Below are the code and all the weights of a small trained network. Each question names an input and a target symbol and asks about switching units off, where a switched-off unit gives its printed mean instead of its output.

import numpy as np


def w(rows, s, z=0):
    codes = np.array(rows[::2]) - 128.0
    scale = np.full(codes.shape[1], s)
    scale[-1] = z or s
    return codes * scale


def f(y):
    return np.maximum(y, 0)


def softmax(a):
    e = np.exp(a - a.max(-1, keepdims=True))
    return e / e.sum(-1, keepdims=True)


def log_softmax(a):
    a = a - a.max(-1, keepdims=True)
    return a - np.log(np.exp(a).sum(-1, keepdims=True))


def net(x, mask):
    ids = ['αβδζηθμξπσφψω'.index(c) for c in x.split()]
    T = len(ids)
    res = E[ids] + P[:T]
    r = res
    for j in range(3):
        rows = slice(3 * j, 3 * j + 3)
        q, k, v = (r @ M[0][rows].T for M in (Q, K, V))
        z = softmax(np.where(np.tri(T) > 0, q @ k.T / 3**0.5, -1e9)) @ v
        o = O[0][rows]
        res = res + np.where(mask[j], z, o[:, -1]) @ o[:, :-1]
    y = f(res @ A[0][:, :-1].T + A[0][:, -1])
    res = res + np.where(mask[3:19], y, B[0][:, -1]) @ B[0][:, :-1]
    return log_softmax(res[-1] @ U[:, :-1].T + U[:, -1])


Q, K, V, O, A, B = {}, {}, {}, {}, {}, {}
E = w([
[140,82,160],'α',
[132,162,140],'β',
[175,52,215],'δ',
[135,150,185],'ζ',
[133,183,132],'η',
[133,90,165],'θ',
[93,138,73],'μ',
[145,111,176],'ξ',
[88,60,189],'π',
[117,250,136],'σ',
[27,117,180],'φ',
[23,104,59],'ψ',
[171,196,101],'ω',
],0.014)
P = w([
[205,40,94],'0',
[131,121,230],'1',
[164,140,217],'2',
[134,140,46],'3',
[76,167,252],'4',
[155,206,238],'5',
[115,191,68],'6',
[2,205,219],'7',
[114,167,184],'8',
],0.0067)
Q[0] = w([
[204,180,32],'head 1',
[106,145,142],'head 1',
[84,141,206],'head 1',
[45,204,191],'head 2',
[105,162,7],'head 2',
[196,83,115],'head 2',
[143,143,49],'head 3',
[148,74,80],'head 3',
[47,151,56],'head 3',
],0.011)
K[0] = w([
[222,107,96],'head 1',
[95,130,127],'head 1',
[63,221,126],'head 1',
[79,159,58],'head 2',
[81,91,144],'head 2',
[204,87,174],'head 2',
[170,120,52],'head 3',
[232,107,143],'head 3',
[175,247,111],'head 3',
],0.011)
V[0] = w([
[94,124,30],'head 1',
[138,58,28],'head 1',
[182,107,155],'head 1',
[60,169,217],'head 2',
[254,182,62],'head 2',
[91,130,127],'head 2',
[51,53,127],'head 3',
[127,192,225],'head 3',
[57,164,127],'head 3',
],0.0097)
O[0] = w([
[76,218,195,53],'head 1',
[8,247,179,3],'head 1',
[108,100,2,112],'head 1',
[155,91,217,188],'head 2',
[171,180,14,53],'head 2',
[180,123,159,150],'head 2',
[52,25,164,151],'head 3',
[238,156,151,238],'head 3',
[116,131,248,155],'head 3',
],0.0059,0.0039)
A[0] = w([
[90,83,59,192],'neuron 1',
[134,156,168,37],'neuron 2',
[32,147,54,156],'neuron 3',
[146,111,246,204],'neuron 4',
[104,168,181,203],'neuron 5',
[182,196,139,24],'neuron 6',
[72,101,79,61],'neuron 7',
[150,164,146,19],'neuron 8',
[139,207,127,33],'neuron 9',
[128,197,194,103],'neuron 10',
[118,67,101,214],'neuron 11',
[69,177,173,99],'neuron 12',
[176,193,137,29],'neuron 13',
[199,140,67,59],'neuron 14',
[95,94,130,2],'neuron 15',
[138,78,127,121],'neuron 16',
],0.011,0.0045)
B[0] = w([
[232,116,171,150],'neuron 1',
[123,54,146,138],'neuron 2',
[255,200,196,149],'neuron 3',
[55,151,62,251],'neuron 4',
[104,168,41,174],'neuron 5',
[96,33,110,144],'neuron 6',
[225,77,233,137],'neuron 7',
[156,33,181,132],'neuron 8',
[154,29,53,137],'neuron 9',
[121,84,127,162],'neuron 10',
[173,146,158,166],'neuron 11',
[116,147,79,154],'neuron 12',
[59,62,104,143],'neuron 13',
[50,173,93,153],'neuron 14',
[78,186,239,132],'neuron 15',
[215,136,110,156],'neuron 16',
],0.0069,0.014)
U = w([
[150,143,112,105],'α',
[127,70,49,90],'β',
[179,224,139,112],'δ',
[151,18,84,25],'ζ',
[158,212,204,255],'η',
[135,177,28,227],'θ',
[149,238,93,187],'μ',
[168,114,160,149],'ξ',
[85,41,243,112],'π',
[161,101,157,178],'σ',
[148,144,57,43],'φ',
[2,172,158,73],'ψ',
[158,148,107,105],'ω',
],0.0078,0.0036)

Each question gives the input, a string of symbols that net reads in full, and the target symbol t.
The units are the heads (3 rows each of Q, K, V and O) and the neurons (one row each of A and B). Each row of codes is followed by its name. A weight is (code - 128) times the scale printed after its matrix; where a second scale follows, it is the last column's (O, A, B and U).
mask holds one flag per unit, heads first, then neurons. A switched-off unit (its flag False) gives its mean, the last column of its rows in O or B, instead of its output. The means were averaged over made-up inputs and are rounded, as every weight is.
A unit's drop is (log p(t) with every unit on - log p(t) with that unit switched off) / (log p(t) with every unit on - log p(t) with every unit switched off).
The circuit of an input: a set's keep is (log p(t) with only the set's units on - log p(t) with every unit switched off) / (log p(t) with every unit on - log p(t) with every unit switched off). Starting from the 12 units with the biggest drops (on a tie, the unit counted first), units are removed one at a time, each time the one whose removal leaves the highest keep (on an exact tie, the one counted first), for as long as the keep stays at least 0.8.
circuit, biggest first: the units of the circuit, biggest drop first
most important unit: the unit with the biggest drop
k most important neurons: the k neurons with the biggest drops, biggest first
which heads matter: for each layer, one digit per head in row order, 1 if its drop is at least 0.15 and else 0, layers parted by /
drop when u is switched off: that unit's drop, to one decimal
input α η ψ ζ ψ α, target ψ: circuit, biggest first	head 1; neuron 4; head 3
input μ μ β β ψ, target ψ: most important unit	head 1
input β μ ω φ, target ψ: which heads matter	110
input ξ ξ ζ θ θ α θ ψ, target ψ: circuit, biggest first	head 2; head 1; neuron 4
input μ ψ σ ψ θ, target ψ: circuit, biggest first	head 1; neuron 4; head 3
input ψ ξ ψ α ψ σ, target ψ: which heads matter	011
input ξ ψ ψ β δ, target ψ: circuit, biggest first	head 1; neuron 4
input ψ η θ ψ θ σ ψ ψ β, target ψ: which heads matter	101
input β ψ π, target ψ: which heads matter	100
input μ δ ψ ψ μ, target ψ: which heads matter	101
input φ ψ φ, target ψ: 2 most important neurons	neuron 4; neuron 5
input φ ω μ ψ ζ, target ψ: drop when neuron 4 is switched off	0.2
input ψ φ α π δ ψ φ ψ ξ, target ψ: drop when neuron 4 is switched off	0.6
input β α θ φ α ω θ ψ ζ, target ψ: most important unit	neuron 4
input μ ψ η, target ψ: drop when neuron 4 is switched off	0.1
